Each row is followed by its group and then its class within the group.
[ 6.74  2.79  0.76  1.40  0.96  0.42  1.96  0.75 -0.95  0.77  0.29  2.32
 -0.28 -0.76  0.77 -0.04 -1.71 -2.74 -0.96  0.44 -1.60 -1.76 -0.46  1.31
  0.71 -0.64  0.39 -0.13 -0.73  0.21  3.62 -1.38  0.88 -1.22 -0.77 -0.71
 -0.26  1.40  0.49 -1.43  0.32  2.38  1.72 -1.77 -0.90  2.69  0.14 -0.94
  0.86 -1.36  0.43  0.18 -0.36 -0.41 -1.49 -0.42 -2.05  1.89 -0.64 -0.28
  2.61  0.01  0.77  0.29  0.26  2.67 -1.20  0.34  0.71  1.45]	Q:J
[ 0.69  0.76  1.31 -1.05  0.24 -0.18  2.07 -0.91 -0.46 -0.44 -0.42  0.00
 -0.78 -2.07 -2.14 -1.40  0.95 -2.73 -1.43  0.15  0.10 -0.52 -1.90  1.63
 -1.73  1.26  1.56 -3.71 -1.14  0.73  1.04 -0.82 -1.22 -2.42 -1.65 -0.44
 -0.74  0.48  0.67 -0.66 -1.08  1.88  0.30 -0.79 -0.22 -0.69  0.31 -0.90
  1.71 -2.18  0.03  0.43 -0.90  1.09 -1.17 -0.93  0.08  0.91 -1.87 -0.27
 -1.25  1.17 -0.20  0.61 -0.94  1.13 -0.66 -0.08  0.15  0.78]	V:P
[ 2.29  1.07  1.02  0.13  0.32  0.59  1.28 -0.99  0.25 -0.58 -0.09  2.33
  0.35  2.08  0.35 -0.05 -4.01 -0.91  1.01  0.64 -1.39 -1.45 -0.16  1.25
  1.17 -0.10  0.81  1.06 -1.43  0.49  1.57 -0.40 -1.18  2.32 -0.07  0.14
 -0.73  0.48  0.26 -0.41 -0.19  1.00  1.26 -0.34 -2.06  2.88  0.25 -2.07
  1.41 -0.11  0.54 -1.21  0.51 -1.10 -2.17  0.58 -0.35  1.94  2.16 -2.15
  0.69 -0.06  0.65 -0.39  0.07  2.21  0.96 -0.37  1.15 -0.52]	Q:B
[ 4.67  0.78  2.61 -1.22 -1.08  0.74  3.19 -2.22 -0.18 -0.10  1.37  2.82
  1.46  1.51  1.25 -0.45 -5.06  0.17 -1.81 -1.23  0.26 -0.08 -1.27 -0.46
  0.51  0.91  2.50  1.03 -1.28  0.16  0.14  0.06 -1.36  0.77 -0.52  1.18
  0.38  2.65  2.27 -0.22 -0.91  0.37 -0.47 -0.63 -0.65  3.64 -0.25 -2.94
  1.15 -0.91  0.24 -0.86 -0.29 -1.53 -0.52  1.64  0.16  1.90  2.15 -1.57
  0.31  1.50  0.13 -0.01 -1.47  2.15  0.14 -0.65 -0.01 -1.59]	Q:J
[ 2.70  2.92 -0.04  1.84  1.20  1.22  1.53  1.85 -0.25 -1.43  0.08  1.09
  0.75 -0.40 -0.70 -0.39 -1.06 -1.56  0.00 -0.55 -1.24 -1.36 -0.60  1.88
  1.54 -1.05 -0.68 -0.10  0.24  0.70  2.39 -1.51  0.91 -0.96 -0.32  0.25
 -1.02  0.68 -0.78 -0.51  0.17  0.34  2.08 -2.16 -0.89  1.71  0.47 -1.16
  1.14  0.88  0.69  0.47 -0.05  0.27 -0.70 -0.09 -1.50  1.65 -2.11 -1.28
  0.55  0.10  0.55  1.15  0.26  2.46  1.31  0.73 -0.58  1.32]	Q:J
[ 6.74  0.94  2.66 -1.50 -2.12  1.27 -0.23  1.70  2.75 -0.13 -0.59  2.72
  0.69 -1.41 -0.88 -3.99 -2.43 -2.68 -2.58 -0.44 -3.73  0.35 -2.07 -0.52
 -1.55  4.10  3.33 -6.74 -1.21  1.14  4.79 -3.34 -0.69  3.21  0.30  0.32
 -3.43  1.04  0.80 -0.65 -2.17  4.88  1.48 -1.57 -6.74  3.68  2.62 -2.58
 -0.81 -1.56 -0.30  1.01 -2.50  1.25 -0.77  2.27  1.28  2.84 -4.04 -1.10
 -2.25  0.30  0.89 -0.52 -2.61  0.41 -0.28 -2.11  2.60  0.11]	Q:B
[-1.42  1.06  1.23 -0.17  0.14 -1.25  0.53 -0.67 -0.59 -1.09  0.83 -0.81
 -0.65  0.31 -1.07 -0.25  2.07 -0.87  1.28 -0.28  0.29 -0.30  0.45  1.94
 -0.46 -1.19  0.95 -0.96 -0.87 -0.78  0.78  0.37 -1.05 -1.13  0.10  0.67
 -0.86  0.90 -0.22  0.77  0.03 -2.95  0.71  0.08 -0.36 -2.87 -1.31  1.00
  1.07 -0.09  0.27 -0.04  0.51  0.33 -1.67 -0.29 -0.27  1.45 -0.96 -0.24
  0.19 -0.52  0.54  0.64  0.28  0.65  0.16 -0.77 -1.64  1.74]	V:Z
[ 3.98  1.98  0.08  1.63  1.03  0.66  0.82  1.61 -0.54 -1.05 -0.53  0.02
 -0.44  0.28 -0.58  2.15  0.38 -0.63 -1.98  1.38 -1.20 -1.31 -0.81  1.27
  0.02  0.12  0.02 -1.39  0.28 -0.78  2.82 -0.68  1.55 -2.71  1.02 -1.34
  0.43  1.58 -2.57  0.24 -1.02 -0.26  2.53  1.27 -0.65  0.61  0.86 -0.16
 -0.66 -0.12 -0.56  0.99 -0.04 -0.61 -0.96 -1.13 -2.85 -0.65 -0.60 -2.46
  1.95  0.66 -0.67  0.55 -0.27  0.11  0.71  1.27 -1.52  0.75]	W:L
[ 4.72  0.06  1.06  0.94  1.14  0.37  3.39 -2.27  0.38 -1.57  0.02  1.21
  0.85 -0.21 -0.18 -0.77 -3.33 -0.68 -1.30 -0.09 -1.20 -2.86 -0.88 -0.10
  1.55 -0.50  1.64  0.63 -0.79  0.49  1.78 -0.35 -0.05  1.50 -1.88  0.60
 -0.38  2.20  2.26 -0.57 -2.38  0.73  0.91 -0.42 -1.66  3.15 -0.05 -2.63
  1.23 -0.67 -0.12  0.29 -0.17 -0.17 -1.99  0.54 -1.12  1.24 -1.63 -1.59
  1.35  0.57 -0.59 -0.21 -0.04  1.42 -0.69 -0.01 -0.45  0.24]	Q:J
[ 2.31  1.93  1.71 -0.29  0.62 -1.15 -0.43 -0.46 -0.75 -0.54 -0.74  0.43
 -1.25 -0.98 -1.23  1.27 -1.56 -0.11  0.33  2.26 -0.71 -0.30  0.24  1.44
 -0.71 -1.81  3.19 -3.53 -0.65  0.29  1.63 -0.57 -1.27  1.30  0.89 -0.09
 -1.05  2.60 -1.10 -1.10 -0.65  0.73  0.39  0.29 -0.73  0.08  0.36 -1.10
  0.17 -1.23 -0.69  0.79 -1.15 -0.04 -0.60 -0.48  0.38  1.62  0.36 -1.37
 -0.10  0.10 -0.71  0.18 -1.35 -0.44 -1.19  0.07  0.14 -0.30]	V:Z
[ 4.16  1.30  1.25  1.07  0.40  0.93  1.64  0.30  0.30 -0.87  0.65  1.92
  0.36 -1.07  0.04 -0.95 -1.76 -1.24  0.05 -0.49 -0.81 -1.43 -1.15  1.13
 -0.29  1.22  0.44 -1.86 -0.71  0.82  2.00 -0.88  0.27 -0.28 -0.99 -0.36
 -0.93  1.46  1.48 -0.92 -0.18  1.70  1.72 -1.37 -0.47  1.73  1.81 -1.80
  2.20 -0.79 -0.37 -0.35  0.33  0.68 -1.95  0.60 -0.32  0.53 -4.47 -1.75
  0.16  0.60 -1.18  0.61 -1.17  1.08  1.83 -0.12  0.98  0.97]	Q:B
[ 1.42  1.09  0.67  0.42  1.73 -1.13  0.37 -0.49 -0.64 -1.06 -0.99 -0.32
 -1.02 -2.73 -1.40 -1.11  1.57 -2.18  0.40  0.00  0.15 -1.36 -0.30  2.00
 -0.26  0.83  1.02 -3.26  0.48  1.31  0.24 -0.17 -0.78  0.27 -1.85  0.42
  0.81  0.04  0.85 -0.96 -1.16  2.11  1.71  0.18 -0.39 -0.68  0.69 -0.04
  0.53 -2.19  1.33 -0.47  0.59  1.54 -2.55 -0.79  0.72  1.08 -3.68 -0.69
 -2.11 -0.53 -0.18  0.42 -0.09 -0.37 -0.76  0.18  1.67  1.53]	V:P
[ 2.82  1.68  1.56 -0.61  0.36  1.19  0.96 -1.83  1.08 -0.21  1.67  1.22
 -1.53  2.48  0.16  2.79 -2.31 -0.26  0.30  1.33  0.02  0.02 -2.01  1.71
  0.07  0.43  1.58 -2.22 -0.66 -0.54  3.96  0.35  0.32  0.24 -0.12 -0.19
 -0.56  1.83  2.34 -0.43 -1.89 -0.17  1.52  0.21 -1.49  0.93  1.31 -0.72
  0.49  0.84 -0.87 -0.11 -0.60 -0.27 -1.61 -1.98 -0.52  1.71  1.09 -2.53
  0.89  1.30 -0.02  0.23  0.35 -1.05 -0.71 -0.11 -0.99 -0.28]	W:U
